[[-55.6   8.2  52.3   0.0]
 [-51.3 -44.3   0.7  70.7]
 [-57.6   0.0  15.0  57.6]]
|
[-55.6 -44.3  15.0]

[[-60.0   8.2  38.9]
 [-15.3  49.1  22.0]
 [  3.8  22.0  68.9]
 [-49.1   2.5  55.8]]
|
[-60.0  49.1  68.9]

[[ 63.6   5.1]
 [-53.4  12.7]
 [ 20.6 -20.0]]
|
[63.6 12.7]

[[-31.5 -33.6 -25.7]
 [ 39.7  73.2 -51.7]
 [ 43.3  49.1  38.1]]
|
[-31.5  73.2  38.1]

[[-11.0 -22.8 -57.7  14.7]
 [ 49.2 -25.0  36.7  15.8]
 [-29.7  -8.5 -63.2   6.2]
 [ 44.9 -43.4  -3.4  27.2]]
|
[-11.0 -25.0 -63.2  27.2]

[[-16.4  23.7]
 [-62.4  49.9]]
|
[-16.4  49.9]
